Questions about the table below.
1) Read off the top-left entry.
2) Read off the 3rd entry on the diagonal from the top-right corner.
3) Read off the fourth entry from the end, reading row by row.
4) Read off the last entry, reading row by row.
5) Read off the second entry in reading order.
6) Read off the 3rd entry from the end, reading row by row.
7) Read off the 3rd entry on the main diagonal.
8) Read off the entry just right of 144.
[[141 117 120 128 138 130 125 118 128 123 114 136 133 135 140]
 [141 117 120 128 139 130 126 117 128 123 114 136 133 135 140]
 [147 125 120 123 128 131 120 128 132 127 113 128 123 135 139]
 [143 127 128 127 125 128 119 124 132 123 113 127 127 137 140]
 [145 110 124 132 141 131 125 118 125 124 113 135 130 138 137]
 [150 100 127 137 149 134 126 117 121 125 112 136 127 140 135]
 [147 110 127 133 140 132 123 119 125 124 112 133 128 139 137]
 [146 108 124 133 143 132 125 117 125 124 113 136 130 138 137]
 [143 119 120 127 136 131 124 121 129 125 114 133 129 135 139]
 [142 121 119 125 134 130 124 121 130 124 115 133 130 134 140]
 [142 117 120 128 138 131 125 119 128 124 114 135 131 135 140]
 [145 112 123 131 140 131 125 119 126 124 113 135 130 137 138]
 [153 109 123 131 141 134 123 125 125 129 112 131 120 138 136]
 [143 124 117 123 131 130 123 124 131 126 115 132 127 133 141]
 [144 124 115 122 133 131 124 125 131 127 115 132 127 132 141]]
1) 141
2) 123
3) 132
4) 141
5) 117
6) 127
7) 120
8) 124

Questions about the table below. Indices start at 0.
1) Give the top-left entry.
2) Give the entry in the bottom-right corner.
3) Give the entry at row 1, column 0.
4) Give the entry in row 2 and column 0.
5) Give the entry directly above the largest entry.
6) Give the entry directly below the smallest entry.
7) Give the entry in row 0 and column 1.
8) Give the entry just right of the largest entry.
123	135	138	117	134	126	141	116	114	140	130
123	114	129	133	139	143	119	131	107	147	129
119	141	114	117	132	131	137	136	145	111	124
125	138	133	120	130	125	114	132	133	133	136
117	124	124	137	133	133	134	128	123	139	118
141	120	119	133	145	144	134	131	124	129	119
1) 123
2) 119
3) 123
4) 119
5) 140
6) 145
7) 135
8) 129
